[128 = 0]
[89] [188 127 107  90  93  84 141 168 153 134 143 153 114 120 146 166 141 148
 112 152 163]
[93] [154 140 123  94 129 171 140 161 165 119 101 111 151 137 104  91 107 165
  86 121 151]
[94] [154 122 110 142 125  90 115 147 113 128 139 153 126 138 148 166 116 126
 130 134 130]
[99] [233 180 165  75 116 154 122 147 140 139 108 133  84  78  98 108  86  97
 134 133 118]
[93] [ 80 128 144 138 121 157 143 114 141 142 142 122 139 122 111 124 146 141
 139 128 121]
[94] [171 152 115  76 142 128 164 149 105 137  95 118  85 121 131 129 121 141
 137 134 140]
[94] [230 111 117  88 124 136 159 166 128 119 109 104 128 143 114  87 102 124
  72 109 135]
[89] [134 124 112 156 114 111 129 149 170 134 136 133 163 125  82 145 128 157
 109 135 154]
[99] [133  88 138  96 112 134 136 148 149 117 156 109 136 141 105  87  73 120
 111 119 133]
[93] [152 120 118  89 133 131 179 136 110 152 148 107  98 127 107 122 156 138
 132 146 128]
[101] [199 153 109 155 135 130 118 154 131 134 111 145 149 132 119 150 146 145
  92 131 129]
[101] [228 163 165 123 109 129 129  88 102 155 140 142  79  76 149 141 220  67
 133 146  86]
[93] [183 139 136 146 141 125 132 110  94 147 135 124 106 111 110 131 158  94
 135 134  96]
[93] [ 97 144 133 143 134 149 117 123 124 124 109 138 138 133 148 135 124 137
 134 117 122]
[93] [173 134 116  98  99  80 108 139 152 121 146 156 113 112 167 162 169 129
 118 161 157]
[99] [ 75  93 127 131 127 113 138  69 133 121 155  96 130 125 136 102 227 114
 123 144 132]
[99] [181 160 173 129 127 170 123 123 125 146 123 124 111  93  81 103  89  90
 141 117  91]
[89] [125 146 157 137 139 139 110  93 112 130 122 121 107 102 116 112 127  88
 155 125 101]
[93] [132  87  98  94  78  55 156 150 160 124 158 143 123 133 167 167 166 151
 113 149 180]
[89] [183 123 106  55 150 170 184 160 113 132 114  89 111 153 119  81 140 159
  88 131 137]
[101] [143 145 159  85 112 179 137 137 155 142 150 123 119 108 103 101 123 132
 127 140 119]
[94] [158 149 139  96 121 136 124 135 144 121 106 126 113 110 128 114 113 124
 125 128 139]
[93] [131 131 142 202 101 132 149  91 128 156 134 141 152 111 133 163 226 119
 116 116 104]
[99] [ 79 143 142 105 100 130 123 125 169 123 122 141 125 107 145 138 126 146
 147 135 155]
[101] [110 148 150 142  80  69 101 135 145 139 143 187 102  87 152 205  81 109
 190 136 138]
[89] [141 136 156 145 102 128 130 111 143 136 124 133 125  98 116 130 132 103
 135 116 119]
[99] [  7  97  73 135 173  68 115 126  84  92  97 125 124 181 187 152  83 156
 168 120 160]
[94] [177 133 127  31 127 127 166 165 117 148 158 118  65 115 106 119  96 133
 153 163 137]
[89] [185 150 136 115 121 107  93 136 121 124 131 156 105 111 154 149 116 101
 135 141 121]
[89] [204 130 134 139 128 118 118 121  98 131 133 138 115 124 149 133 154  90
 112 126 100]
[94] [132 104 111 135 137 132 156 134 114 129 127 110 141 152 122 116 140 139
 105 116 127]
[89] [122 135 165 171 109 131 109  98 133 132 125 140 134 102 124 133 122  89
 143 107 103]
[101] [230 148 121  77 125 145 127 187 142 127 123 136 121 130 113 118  81 142
  94 137 138]
[93] [106 143 153 127 140 186 153 119 122 150 128 108 125 119  85 101 117 132
 144 120 103]
[89] [ 86  83  89 122 120  88 164 138 116 134 163 128 131 161 157 159 170 161
 126 144 150]
[101] [111 113 156 135 128 119 120  86  84 137 165 131  94 118 156 130 148  73
 166 132  84]
[101] [202 155 138 155  74 103 123 131 146 159 160 185 127  94 162 204 219 124
 115 154 121]
[94] [198 148 151  56 118 196 174 161 154 138 107  97 114 113  84  69  97 141
  97 118 132]
[101] [ 98 150 133 126 144 119 121 105  97 115  77 131  99 121 173 135 114 111
 161 109 125]
[94] [ 88 137 150 153 154 179 130 101 121 126  99  98 142 126  92  84 108 119
 134 101 105]
[99] [ 93  90  94 151 133 113 144 161 113 132 156 139 157 176 136 157 108 165
 119 126 133]
[99] [ 95 155 155 134 105 147 118 103 161 124 103 137 134  99 144 129 151 128
 136 119 136]
[99] [ 83 101 101 125 126  99 129 122 133 100 108 123 143 155 180 129 151 146
 111 119 159]
[89] [153 162 132  95 118 135 127 126 150 108  64 127 117 110 164 115 140 133
 111 114 155]
[93] [ 98 131 131 182 132 134 107 112 123 118 104 139 158 138 149 139 128 124
 123 102 117]
[101] [129 119 124 136 100  96 137 127 162 134 142 133 136 110 111 146 153 134
 125 138 152]
[94] [ 20 144 141 191 155 144  94  65 137  98  61 108 159 122 132 103 132 120
 145  92 130]
[101] [190  94 116  94  80  59 152 129 136 130 161 139 102 117 173 155 196 109
 108 148 151]
[89] [204 151 113  92 109 130 121 188 169 120 109 149 140 129 128 137  93 162
  88 133 162]
[101] [147 108 122  76  83  74 142 148 141 121 143 150  98 122 184 157 128 126
 133 138 159]
[94] [118  89 103 185  96 101 129 130 148 128 161 153 184 158 166 170 205 152
  80 127 137]
[99] [126 120 119 108  95 129 157 159 148 138 141 147 136 139 157 156 141 165
 113 131 147]
[94] [181 162 173  61 124 191 143 126 139 147 139 108  88  89  88  78 124 107
 136 143 106]
[93] [106 130 131 190 162 149 111  88 101 135 134 116 149 133 106 118 172 112
 128 126  92]
[99] [127 105 100  49 126  86 163 149 117 144 184 122  77 131 131 144 151 149
 154 182 155]
[ 99 107 114 132 105 125 136 159 144 120 130 148 158 158 165 151 107 162
 109 113 146] : [89]
[144 136 126 143 145 121  91 123 120 113 118 132 133 130 132 122 112 111
 124 127 121] : [93]
[116 156 146 118 104 113  92 129 151 135 155 167 111  98 144 168 126 125
 162 158 133] : [94]
[130 145 147 176 125 155 117 112 137 143 134 136 151 114 102 134 153 122
 123 124 105] : [99]
[101 150 167 103 116 155 114 120 133 123 114 137 106 107 146 117  79 109
 161 115 117] : [89]
[ 83 127 152 118  98 119 140  95 139 136 142 134 108 102 156 141 170 115
 157 133 130] : [101]
[ 71 122 131 171 148 127 116  99 127 133 141 115 142 123  85 123 132 123
 151 132 119] : [89]
[142  98 135 133  83  84 129 139 170 145 196 140 134 106  82 150 125 119
 134 153 142] : [101]
[132  97 125 146 114 135 141 123 138 123 138 119 159 147 137 113 161 130
  88 113 125] : [99]
[207 152 126 156 106 100  93 136 128 127 123 174 132 116 174 176 164 111
 105 133 122] : [94]
[ 63 119 127 126 140 116 131 110 124 113 102 110 121 129 130 114  98 126
 155 113 142] : [101]
[175 107 107  73  98 115 172 175 136 143 164 138 116 143 147 149 147 160
 104 149 149] : [99]
[252 129 134 117 116 103 159 101  96 144 126 116  87 100 140 124 220  75
 102 133 106] : [89]
[198 171 152  85 116 141 132 147 119 141 110 146  83  96 136 137  95 109
 147 130 117] : [93]
[168 136 157 110 114 146 112 105 140 131 153 125 116 103 126 104 169  95
 118 143 109] : [94]
[ 96 133 124 106 143 164 168 137 110 141 117 113 119 142 126 119 125 158
 138 122 125] : [93]
[119 119 103 116 153 137 172 148 108 126  88  99 127 153 111 109  93 155
 121 105 142] : [94]
[140 130 130 107 109 140 136 145 164 117 108 124 142 125 126 111 114 145
 103 117 152] : [94]
[144 129 130 108 110 108 156 138 109 141 124 141  96 120 154 155 119 122
 149 124 129] : [93]
[209 131 111  69 114 123 154 165 126 126 118 132 106 135 163 130 143 141
  94 136 145] : [89]
[193 142 169  99  86 132 132 118 138 156 179 148  92  84 130 141 172  91
 138 155 104] : [101]
[ 97 155 143 147 126  90 111  92  99 124  87 149  89  99 175 165 121  93
 184 114 123] : [101]
[ 88 120 128 116 167 156 145 136  88 125 107 102 115 152 109  97  47 128
 155 104 111] : [93]

[85] [154 133 157 127 146 203 123 105 128 146 114 157 105 178 106 103 136 117
 119 114 133]
[84] [108 119 128 122  91 166  82  51 136  69  98 168 150 125  34  70 135 115
 125 112 154]
[81] [159 103 125  86 139 145 111 140 117 132 139 176 151 140 117 127 135 110
 153 113 167]
[84] [156  91  83 108 110 156  81 103  93  99 124 120 132 203  90 119 125 139
 148  86 115]
[81] [141 142 125  93 111 130 125 106 121 115 107 160 143 163 127 141 131 130
 141  91 151]
[84] [100 136 148 144 178 150 142 106 137 125 134 114 108  99 114 119 118 118
 101 165 101]
[71] [105 147 172 176 127 134  96  81 149  99 101 130  90 159  49 105 126 122
 114 147 116]
[79] [100 156 172  69 141  75 140 109 114 185 118 200 146 110 132 135 108 125
 157 109 168]
[79] [153 114 100  99 159 146 157 170 126 143 149 120 140 115 188 155 133 129
 117 128 127]
[85] [157 127 131 152 109 122 108 121 127 109  95 132 106 172  91 142 152 127
 121 133 118]
[81] [147 128 100 101 151 140 147 135 130 105 114 133 155 144 124 138 130 133
 132 119 137]
[84] [ 97 158 155 115 131 130 132  74 123 122 120 147 142 114 112 115 110 118
 147 122 137]
[71] [102 124 127 161 149 119 102 129 138  91 148  84 103 175  88 120  99 140
 135 132 107]
[84] [ 85 133 157 131 144 116 100 124 160 192 121 125  97 143 134 115  97 163
  93 117 110]
[85] [ 98 146 161 150  78 146  99  61 150 114  92 160 160  93  60  63 127 118
 145 127 156]
[79] [106 161 144 151  90 101 134 116 156 110 116 122 168  81 134 121 123 125
 154 137 150]
[84] [ 96 160 159 157  74  78  95  62 113 119 109 116 120 129 113 142 116 127
 155 126 108]
[79] [107 124 134 119  91  86 118 130 139 129 127 160 161  60 121 114 136 119
 138 136 164]
[79] [ 93 134 112 104 102 126 139 114 126 140 135 124 139 100 161 111 115 146
 113  99 131]
[79] [ 72 133 107 102 105 120 104  84 142 149 100 121 137 149 113  90  92 181
 103  76 116]
[71] [132 127 156 157 124 148  98 118 139 156 122 124 111 150 113 111 122 131
 131 131 116]
[79] [121 118  97 125 166 114 136 144 136  71 149 102 171 105 107 133 112 120
 158 152 135]
[79] [171  54  84 110 130 124  88 191 111 137 168 125 120 126 154 157 149 122
 117 134 124]
[71] [115 151 148 135 142 124 176 117 105 139 141 129 153  67 130 107 122 104
 166 157 134]
[85] [127 140 152 142 101 165 114  78 135 159  79 152 108 146  94  91 141 138
  98 115 117]
[84] [160 162 144 133 104 129 165 118  97 107 103 153 112 178 103 130 152 113
 153 111 146]
[71] [132 157 167 126 116 109 147  92  94 164  96 167 121 133 100 118 136 117
 155 128 132]
[84] [161 131 120 149 167 151 193 176 128 102 131 122 109 114 123 131 163 107
 103 169 128]
[85] [ 59 159 181 148 117 102 117  50 100 111 149 130 113  89  87 102  98 101
 160 144 121]
[81] [ 82 139 114 153 134 166 117  68 153 126  90  80 102 140 109 100 110 168
  61 123  66]
[85] [176  96  94 111 142 149 112 167 139 165 124 117 169 135 168 146 129 143
 141 124 123]
[79] [172  99  85 136 167 192 165 184 119 138 146  85  90 164 168 134 147 140
  80 130  90]
[71] [126 146 146 116  83 104 133  91  96 181 101 151 129 109 150 131 136 131
 139 112 120]
[81] [148 154 137 136 157 137 173 175 173 146 113 127 154 114 162 138 133 135
 126 144 148]
[81] [148 132 124 161  84 101 114 136 149  84  95 131 129 137  92 137 159 126
 123 139 140]
[84] [154 143 137 112 126 137 142 133 103 143 124 145 114 195 132 134 127 131
 152  93 139]
[71] [118 118 143 124 204 169 110 126 167  85 155 129 137 117 106 135 110 104
 121 162 137]
[85] [155 134 129 135 153 145 184 209 128 183 154 107  78 164 203 145 136 144
  97 118 117]
[81] [132 130 142 120 102 121 109  93 104 144 113 149 109 139 126 139 138 123
 125 117 119]
[85] [131 142 162 148 154 202 130  49  90 133 120 125 101 141  94 102 126 100
 133 145  88]
[85] [142 162 167 144 152 101 165 169 128 166 161 115 178  97 177 143 102 108
 220 153 154]
[85] [127 164 163 106 141 126 168 151 125 172 136 155 102 165 170 138 119 134
 131  97 151]
[84] [161 106  99  70 112 124 101 119  86 181 119 142 121 184 182 172 128 151
 127  74 107]
[84] [123  95 147 176  97 143  35 103 136 110 159 102 114 138  99 115 116 112
 149 140 113]
[85] [ 83 117 141 138 174 107 138 162 150 169 169 102 123  59 159 121 102 133
 109 167 113]
[79] [111 132 116 100 100 119 116 106 138  75 126 152 134 118 130 144 137 121
 108 107 154]
[81] [130 100 126 132 174 158 117 161 144 124 162 120 131 130 109 105 115 121
 132 144 136]
[71] [123  88 113 170 110 169  84 143 150 121 170  80 134  89 146 101 123 123
 121 147 111]
[71] [118 122 120 153 114 120 131  85  85  95 122 115 126 103  68 101 136 109
 147 154 104]
[71] [116 138 129 177 151 143 138 145 158 142 138  60 118 115 165 134 111 145
 111 157  84]
[81] [136 130 131 119 170 139 153 145 117  88 165 124  95 131 154 170 137 100
 110 146 125]
[81] [135 148 178 129 144 108 129 122 108 168 141 147 121 125 147 153 120 105
 168 142 131]
[79] [113 149 141 112  91  95 151 141 139 128 126 164 134  93 150 130 142 123
 120 115 170]
[71] [101 150 161 161  95 135 118 107 143 157 123 119 125 120 125  89 113 137
 137 120 128]
[71] [124 142 154 149 130 126 140 137 128 162 140 118 127 114 146 118 118 125
 148 139 125]
[84] [150 119  90 115 110 147 127  86  97  82  72 143  93 203  56 120 158 142
  88 100 106]
[79] [114 135 132 157 129 127 104  90 117  94 152  81 163 106 124 132  99 110
 188 151 108]
[81] [160 104  93 131 142 138 172 207 106 150 161  97  84 158 177 140 145 141
  99 121 110]
[81] [166 133 128  91 126 120 154 171 108 166 138 159 145 157 168 143 131 128
 167  95 165]
[79] [121 106 116 178 111 121 115 141 124  75 138 105  99 138  54  90 141 121
 122 150 123]
[85] [118 156 187 166 153 108 149 141  96 173 174 101  76 144 161 145 106 110
 164 149 103]
[71] [140 146 164  85  86 119 134  68  82 167  85 221 143 113  92 106 152 104
 157 106 165]
[81] [ 91  91 131 144 104 153  53  86 157 114 125 138 142  96  57  65 118 128
 113 134 134]
[84] [139 150 145 114 132 153 147  96  99  85 154 145 167 110 126 127 123  82
 196 130 160]
[85] [129 132  92 119  50  79 112 108 141 104  56 149 135 143  99 135 160 162
  90  96 134]
[102 129 176 139 139 127  71  71 121 104 146 145 112 138  78 127 107  98
 156 142 129] : [81]
[130 154 142 113 162  91 173 136 114 135 129 135 124  99 166 181 134 113
 129 155 121] : [71]
[ 89 135 129 139 151 130 138  87 116 103 134 110 154  91  79  87 102 120
 156 151 117] : [79]
[108 182 168 101 109  81 157 109 128 185  81 171  86 164 157 157 130 155
  93  91 131] : [84]
[124 134 106 136  82  81 124 131 131  98 103 121 129 141 112 138 140 146
 122 114 131] : [84]
[150  98  86 165 112 147 135 201 151 106 136  89  89 171 122 108 151 154
  79 120 120] : [81]
[148 121 121 147 113 139 123 152 153  93  91 147  70 198  73 120 165 143
  64 116 135] : [79]
[102 116 103 132 165 138 131 130 142  98 141  97 144 116 101 106 106 138
 124 142 116] : [84]
[144 150 130 130 131 139 168 146 148  95 120 139 132 112 145 145 153 113
 112 140 150] : [79]
[157 102 133 163 151 136 122 147 127 136 131 120 147  85  97 114 143 104
 150 186 119] : [79]
[ 76 106 146 164 176 197  56  35 128  73 154  89 117 139  30  71  81 110
 139 154  85] : [84]
[166 123 100 148 143 197 165 132 147  69  89 131 114 140  81 106 175 119
  71 149 125] : [85]
[110  94 135 142 188 135  68 155 149  92 200  90 112 159 118 144  86 117
 147 145 122] : [71]
[184  92 129 102 166 169 121 161 120 129 139 178 139 143 100 124 151  97
 145 138 163] : [71]
[118 147 137 134  73 106 131  89 128 120  89 155 158  81 102 108 146 121
 138 131 147] : [84]
[132 122  96 147 142 156 145 140 157  93 119  93 134 106 134 129 140 135
  88 150 109] : [71]
[160 104 112  95 122 170 132 137 129 131 118 173 148 111 125 111 157 115
 113 118 159] : [84]
[106 114 108 137 112 113 105  95 113  82 129 111 127 118  88 121 126 125
 126 135 111] : [81]
[150 157 129 120  94  86 184 161 126 140 105 154 144  92 168 153 162 123
 130 131 157] : [84]
[203 116 115 135 130 183 115 120 107  97  92 139  81 235  93 153 169 121
 105 113 108] : [85]
[165 137 106  84  92  97 164 159 108 162 107 161 157 128 182 156 151 138
 143  94 157] : [84]

[6] [143 138  81 146 141 118 135 124 143 134 151 144 114 136 158 104 143 151
  85 136 143]
[6] [195 138 131 183  98 134 108 150 121 141 112 135 161 149 117 105 134 146
  98 165 165]
[15] [139 105 176 114 204 155 123 116 144 126 130 137 103 115  90 187 111 105
 134 118 184]
[6] [158 141 130 159 137 146 107 157 102 117 134 148 135 151 127  93 112 113
  96 115 167]
[11] [157 126 108 139 161 165  95 144 112 142 133 151 154 133 111 118  91 114
 108 117 149]
[15] [162 145 105 108 107  94 150 138 144 171 100 127 146 121 141 136 149 184
 112 179 109]
[11] [135 118 141 120 127 138 136 137 128 124 125 128 135 125 138 123 131 110
 120 115 129]
[4] [108 107 178 105 103 136 147  95 132 128 100 104 146 106 103 176 129 111
 189 153  83]
[4] [142 132 115 194 105 130 127 105 131  87 163 137 106 115 158  89 148 130
 119 141 128]
[4] [123 140  75 120 157 154 137 126 113 135 145 154 121 137 159 112 120 120
  92 130 113]
[5] [123 132 151  86 125 127 138 135 126 133 111 141 139 153 141 116 110  86
 105 106 129]
[15] [192 133 184 158  88 107 143 116 153 120 103 130 122 101 132 142 155 146
 128 187 142]
[4] [126 106 102 151 103  80  95 120 182 123 160 105 127  97 127 105 139 161
 141  89 133]
[4] [155 114 130  74 135 135 128 133 170 171  94 123  99  91 139 209 159 135
 106 150 122]
[15] [128 146 125 131  91 115 152 132 110 117 124 133 142 134 157  86 133 129
 124 140  96]
[5] [100 134 114 149 130 102 123 117 135  89 171 135 102 133 150  76 123 120
 122  85 138]
[15] [120 135 122  98 117 141 110 148 114 154  99 123 132 138 118 157 123 120
 126 130 113]
[4] [ 79 123  53  66 194  98 133 126 148 195 133 115 150 152  95 158 109 185
 133 114 124]
[5] [128 109 102 133 132 144 133 141 132 136 136 112 131 119 138 135 154 139
 120 121 124]
[6] [132 144  76 153 158 152 123 157  88 142 143 147 161 193 128  76 110 128
  79 117 163]
[12] [164 124 113 177 109 161 115 125 122 113 139 136 125 103 146 119 144 126
 117 151 119]
[6] [106 126 123 160 107  95 132  99 149 112 147 108 112 130 124 123 151 154
 150 137 129]
[12] [151 140 130 126 123  89 117 131 159 129 132 137 102 110 140 124 134 150
 110 126 147]
[11] [189 124 124 117 122 135  89 185 141 148 111 131 120  81 136 144 137 144
 100 113 142]
[5] [141 144 125 167 122 116 148 110 115 110 141 138 138 120 131  97 125 155
 144 164 116]
[4] [ 86  97 123  85 130 131 171  83 166 156 117 105 131 157 138 177 161 108
 122 141 112]
[5] [132 125 144 108 123 142 107 116 146 152  99 124 105 131 111 195 136 113
 124 150 136]
[6] [106 114  73  58 162 139 168 133 140 179 116 118 136 115 150 170 150 153
 116 138  83]
[5] [105 140 165  76 135 131 116 152 109 138  99 137 135 179 111 131  93  74
 111  89 152]
[4] [132 125 143 104 142 130 156 138 127 155  99 111 126 128 113 181 154 155
 137 163 131]
[5] [113 166 102 197 109 117  71 141  69  98 156 146 170 175  91  31  59 131
 149 101 140]
[12] [ 92 129  69  77 174 119 159  93 141 145 150 141 117  79 150 144 114 161
 151 137  59]
[12] [ 79  95 121 115 128 152 122  89 151 121 138 100  95  94 125 190 151 111
 168 121  89]
[15] [140 133 163  99 119 126 146 131 125 138  99 131 140 129 125 143 124 118
 131 145 120]
[11] [136 105 164 116 123 151 142 151 122 129 108 108 138 123 122 152 149 111
 134 121 134]
[11] [125  99 113 147 165 125 121  85 171 128 158 120 113  92 109 161 133 153
 152 133 138]
[15] [150 105 149 128 138  71 147  81 201 122 154 136 140 103 132 103 119 141
 130 118 149]
[6] [168 109 169 145 146 178 113 182 104 132 105 117 136 143 103 155 144 106
 107 117 189]
[12] [153 136 128 160 142 107 113 121 147 109 153 143 101 106 132 112 125 148
 120 127 157]
[15] [ 88 123  71  43 174 112 127 118 153 181 128 136 146 133 124 146  91 134
 121  98  98]
[15] [129 137 105  95 154 111 152 159 120 172 108 120 154 153 115 136 133 172
 115 140 138]
[15] [120 109  99  74 178 139 134 124 149 150 141 145 137 112 143 132 104 110
 107  91 118]
[11] [135  93 166 141 113 159 141 122 134 105 131 116 141 123 137 126 144  82
 130 110 132]
[12] [ 96 109  90 117 161 173 146  98 132 135 141 123  99 119 144 178 154 117
 125 142 103]
[5] [166 133 153 162 136 103 133 107 154 108 142 141 102  95 129 127 135 154
 131 154 154]
[11] [116 150  82  97 175 125  99 150 116 190 106 129 134 169  80 174 106 170
 117 143 155]
[4] [106 135 114 187 111 102  87  89 138  83 179 141 124 137 122  62  92 114
 144  93 138]
[5] [ 68 130 100 133 153 158 160 107  76 105 153 126 144 133 126 107 110 123
 173 128  75]
[12] [153 105 164  76 111  97 136 166 179 149  96  92  89  67 142 196 187 158
 129 119 131]
[4] [120 130 108  76 164  96 108 119 156 185 110 128 150 134  81 168  91 163
 141 133 134]
[12] [128  98 136 120 149 155 134 127 136 133 126 110 126  99 117 171 145 128
 147 128 123]
[5] [104 132 129 110 118 104 141  79 152 103 148 144 106  94 156 114 112 112
 148 123  82]
[6] [187 117  93 107 134 189 121 232  85 195  76 105 171 121 120 171 165 166
  94 147 130]
[11] [142 137  90 120 161 129  94 158 117 154 132 140 146 122 105 121  94 155
 123 111 138]
[5] [166 116 150 131 143 183 111 126 129 152  98 138 127 149 110 185 133  91
  96 158 165]
[11] [118 110 138 120 140 123 150  81 157 108 149 134 117  82 142 134 123 120
 155 130  97]
[11] [145 131 133 117 131 108 144 134 152 135 122 125  94 112 147 152 162 152
 109 144 142]
[15] [161 135 125 161 106 174 132 124 109  98 134 148  98  86 174 125 150 107
 113 158  96]
[11] [116 129 116 104 139 128 126 128 136 151 119 129 129 159 125 142 126 118
 105 122 142]
[6] [190 126 126 127 119 109 147 151 147 171 100 123 167 125 124 133 149 178
 105 171 145]
[4] [110 119 192 128 106 121 113 136 127 101 117 108 112 137 107 140 130  94
 152  96 151]
[5] [150 119 164 116 151 120 123 135 156 124 127 134  99 119 127 149 134 115
 107 110 175]
[15] [140 122 111 108 177 142 145 124 136 155 124 133 121 111 120 171 134 155
 124 154 132]
[11] [118 178  81 193 118 109 103 102 102 119 149 152 117 179 117  87 108 158
 118 168 144]
[6] [ 59 145  15 123 161 147 125 140  89 139 168 133 126 174 152  87 120 138
 102  93 101]
[12] [140 118 154 130 153 128 131 110 153 130 124 124  96 110 112 181 145 138
 135 150 155]
[6] [185 131 154 111 140  90 158 147 158 139 117 136 126  89 142 128 143 171
 113 148 147]
[12] [117 139 117 158 130 108 107  93 142 104 158 143 102 122 127 110 111 130
 136 124 134]
[4] [143 119 103 115 146 113 139 167 155 155 125 106  98 124 144 158 184 173
  90 124 163]
[12] [176 127 148 131 115 168 164 158 103 143  89 121 133 112 144 164 173 139
 114 187 117]
[6] [134 123 159 138 163 175 137 121 111 103 134 146  99 131 134 146 128  83
 113 129 153]
[12] [146 109 133 106 131 128 130 121 158 144 118 118 121  76 127 173 142 146
 145 142 107]
[113  97 172 105 150 110 108 100 177 137 122 106 112 113  80 193 122 123
 163 111 158] : [12]
[ 85  91 170 122  85 116 122 105 157 100 134  91 124 122 124 135 143  87
 165  82 115] : [4]
[107 130 110 109  92  61 117 106 180 106 159 129 101  85 168  87 125 137
 134  83  94] : [5]
[176 123 143 161 125 101 107 103 189 108 146 131  54  44 142 171 164 167
 133 155 145] : [12]
[125 144  89 173 148 117 111  93 141 131 148 127  83 112 109 166 145 187
 145 179 137] : [15]
[101 102 181 124 155 134 165  87 148 106 133 112 100 126 115 174 149 108
 156 136 146] : [6]
[193 132 126 168 126 165  91 212  88 131 120 136 156 147 125  88 127 123
  78 103 185] : [11]
[102 123 121 125 154 157 131 142  95 135 122 112 135 140 101 154 128 134
 151 129 126] : [5]
[151 137  90 100 139 120 136 135 153 160 122 144 113 127 162 138 145 143
  75 141 131] : [12]
[122 142 152 132 130  99 122 118 143 111 134 135  91 137 128 128 128 125
 122 121 158] : [5]
[114 138 122 113 117  98  72 122 155 148 119 125 111 142  97 153 106 130
 130 110 147] : [15]
[ 60 140 122 122 142 119 165  80 114 103 145 119  89 114 130 152 136 144
 183 154  79] : [5]
[189 137 154  90 136 131 141 195 124 150  89 130 106  85 148 164 159 156
  99 144 141] : [11]
[ 65 110 144 136 120 165 164  91 112  86 144 109  91 135 151 149 163  81
 152 126  97] : [4]
[195 127 158 118 156 143 139 161 130 144 109 151 140 123 133 130 125 123
  85 138 172] : [6]
[202 139 144 113 145 135 154 188 119 151 100 146 137 126 152 121 147 145
  69 146 166] : [15]
[116 127 129  91 135 150 152 171  76 142 107 121 185 133 119 108 105 126
 150 114  90] : [4]
[105 115 112  85 134  87 131 105 185 149 132 113  97 104 137 166 147 151
 131 117 117] : [11]
[170 116 157 162 146 141 128 181 111 111 134 121 137 125 120 105 143 136
 113 106 184] : [12]
[133 140 146 151 108 116 135 110 128  97 134 129  94  87 141 133 142 144
 156 155 104] : [6]
[109 114 130 172 136 124 111  99 142  79 179 133 109 122 133  88 116 103
 137  86 148] : [15]
[115 133 150 133 121 112 110  85 147 123 131 146 139 176 110 111  90  85
 120 119 155] : [4]
